Below is a small trained network, with its code and all its weights. Each question gives an input and a class and asks what happens when units are switched off, that is, made to give their printed mean instead of their output.

import numpy as np


def w(rows, s, z=0):
    codes = np.array(rows[::2]) - 128.0
    scale = np.full(codes.shape[1], s)
    scale[-1] = z or s
    return codes * scale


def f(y):
    return np.maximum(y, 0)


def log_softmax(a):
    a = a - a.max(-1, keepdims=True)
    return a - np.log(np.exp(a).sum(-1, keepdims=True))


def net(x, mask):
    res = np.array(x, float).reshape(1, 5) / 4 @ E
    y = f(res @ A[0][:, :-1].T + A[0][:, -1])
    res = res + np.where(mask, y, B[0][:, -1]) @ B[0][:, :-1]
    return log_softmax(res[-1] @ U[:, :-1].T + U[:, -1])


A, B = {}, {}
E = w([
[189,152,200,20,133,70,2,96,121,80],'x0',
[32,121,190,87,220,116,154,233,187,129],'x1',
[193,126,166,64,93,74,184,197,54,149],'x2',
[142,168,52,148,235,103,145,127,139,206],'x3',
[85,222,134,188,169,54,141,137,41,81],'x4',
],0.0087)
A[0] = w([
[177,45,110,167,83,197,123,65,144,101,182],'neuron 1',
[135,129,115,63,149,141,103,158,165,160,190],'neuron 2',
[187,54,110,154,37,199,76,114,161,138,141],'neuron 3',
[167,197,153,64,185,101,63,114,90,89,131],'neuron 4',
[88,27,176,86,75,136,150,201,163,146,173],'neuron 5',
[122,100,107,95,80,167,150,75,144,147,38],'neuron 6',
[148,214,148,125,159,45,173,165,112,93,78],'neuron 7',
[194,84,119,62,63,119,56,83,172,125,101],'neuron 8',
[74,39,141,114,79,151,162,170,134,177,138],'neuron 9',
[102,189,136,156,74,94,104,71,64,2,178],'neuron 10',
[150,150,156,53,175,56,76,126,121,146,127],'neuron 11',
[107,189,63,170,166,112,192,99,209,154,252],'neuron 12',
[59,138,115,219,156,125,164,163,107,151,33],'neuron 13',
[182,149,65,149,92,109,147,161,76,228,164],'neuron 14',
[131,111,178,98,156,101,138,234,121,166,99],'neuron 15',
[196,98,135,60,119,108,23,54,133,186,126],'neuron 16',
[24,181,49,211,227,140,149,124,179,195,178],'neuron 17',
[111,153,107,140,58,182,143,57,142,134,196],'neuron 18',
[154,59,188,64,80,130,121,169,83,121,229],'neuron 19',
[132,118,54,199,99,183,91,38,127,63,235],'neuron 20',
[212,161,53,164,128,105,196,133,48,218,159],'neuron 21',
[104,141,153,142,127,118,177,167,152,166,21],'neuron 22',
[70,154,164,181,142,134,194,145,113,144,175],'neuron 23',
[131,94,201,64,114,127,86,165,104,86,192],'neuron 24',
],0.0087,0.003)
B[0] = w([
[125,86,187,207,70,149,72,89,133,121,221],'neuron 1',
[154,142,140,69,165,113,117,131,139,82,172],'neuron 2',
[130,114,195,206,48,180,127,88,161,135,224],'neuron 3',
[125,132,172,146,119,86,56,138,78,76,221],'neuron 4',
[118,106,85,101,133,184,219,144,194,99,209],'neuron 5',
[120,56,178,156,99,160,142,110,149,159,165],'neuron 6',
[116,92,165,168,79,135,96,111,77,186,207],'neuron 7',
[184,164,79,134,146,102,173,46,129,102,229],'neuron 8',
[100,86,139,105,111,191,127,140,186,148,187],'neuron 9',
[158,141,164,186,42,43,85,131,43,64,247],'neuron 10',
[117,96,159,95,158,121,83,153,95,54,209],'neuron 11',
[127,119,128,132,193,107,118,106,138,175,213],'neuron 12',
[148,187,110,102,195,98,147,91,185,141,201],'neuron 13',
[191,120,133,97,145,145,164,29,105,132,204],'neuron 14',
[143,76,142,85,140,189,83,139,139,89,200],'neuron 15',
[194,197,73,151,197,36,142,102,126,76,233],'neuron 16',
[107,164,138,183,211,162,125,105,223,204,253],'neuron 17',
[141,76,186,130,89,121,71,139,110,132,199],'neuron 18',
[148,133,83,96,105,173,173,119,183,87,234],'neuron 19',
[156,82,210,146,139,116,55,67,129,86,241],'neuron 20',
[184,128,123,55,134,101,173,2,98,158,235],'neuron 21',
[100,119,107,107,158,156,127,143,173,138,160],'neuron 22',
[129,154,118,99,135,100,121,136,124,106,202],'neuron 23',
[164,139,112,113,76,154,142,105,142,69,224],'neuron 24',
],0.0093,0.012)
U = w([
[160,140,88,113,178,127,174,77,162,129,148],'0',
[132,96,187,146,103,98,48,115,58,100,131],'1',
[50,157,124,159,198,123,103,189,174,148,158],'2',
[94,121,8,194,81,168,135,212,62,213,2],'3',
[126,171,113,182,71,96,149,148,109,86,87],'4',
[113,63,122,79,111,158,153,232,131,78,130],'5',
[86,65,171,146,92,206,152,128,178,161,114],'6',
[123,152,116,117,105,77,205,127,38,177,96],'7',
],0.012,0.0092)

Each question gives the input, the list of numbers given to net, and the class t.
The units are the neurons (one row each of A and B). Each row of codes is followed by its name. A weight is (code - 128) times the scale printed after its matrix; where a second scale follows, it is the last column's (A, B and U).
mask holds one flag per neuron, in row order. A switched-off neuron (its flag False) gives its mean, the last column of its row in B, instead of its output. The means were averaged over made-up inputs and are rounded, as every weight is.
A unit's drop is (log p(t) with every unit on - log p(t) with that unit switched off) / (log p(t) with every unit on - log p(t) with every unit switched off).
The circuit of an input: a set's keep is (log p(t) with only the set's units on - log p(t) with every unit switched off) / (log p(t) with every unit on - log p(t) with every unit switched off). Starting from the 12 units with the biggest drops (on a tie, the unit counted first), units are removed one at a time, each time the one whose removal leaves the highest keep (on an exact tie, the one counted first), for as long as the keep stays at least 0.8.
circuit, biggest first: the units of the circuit, biggest drop first
top k neurons: the k neurons with the biggest drops, biggest first
drop when u is switched off: that unit's drop, to one decimal
input [-5,-1,-6,3,0], class 2: circuit, biggest first	neuron 17; neuron 8; neuron 19
input [-1,-7,-2,-5,-8], class 6: circuit, biggest first	neuron 3
input [-8,2,6,-7,0], class 5: circuit, biggest first	neuron 17; neuron 5
input [-5,8,3,7,-6], class 2: circuit, biggest first	neuron 17; neuron 8
input [6,3,2,-5,-6], class 0: top 2 neurons	neuron 8; neuron 16
input [2,-2,-6,5,-8], class 1: top 3 neurons	neuron 1; neuron 20; neuron 5
input [7,-2,1,3,-4], class 0: top 3 neurons	neuron 16; neuron 8; neuron 10
input [1,-2,-5,4,2], class 2: top 2 neurons	neuron 17; neuron 8
input [7,0,-5,-7,-7], class 0: top 4 neurons	neuron 8; neuron 16; neuron 5; neuron 19
input [-4,3,2,-8,6], class 4: top 2 neurons	neuron 10; neuron 11
input [-3,-3,3,-1,7], class 7: drop when neuron 20 is switched off	0.1
input [-6,6,-2,6,1], class 2: drop when neuron 17 is switched off	0.2
input [7,0,0,2,-2], class 0: drop when neuron 18 is switched off	0.8
input [-7,-6,-5,-2,2], class 1: circuit, biggest first	neuron 20
input [5,-1,0,3,-5], class 0: top 3 neurons	neuron 10; neuron 16; neuron 8
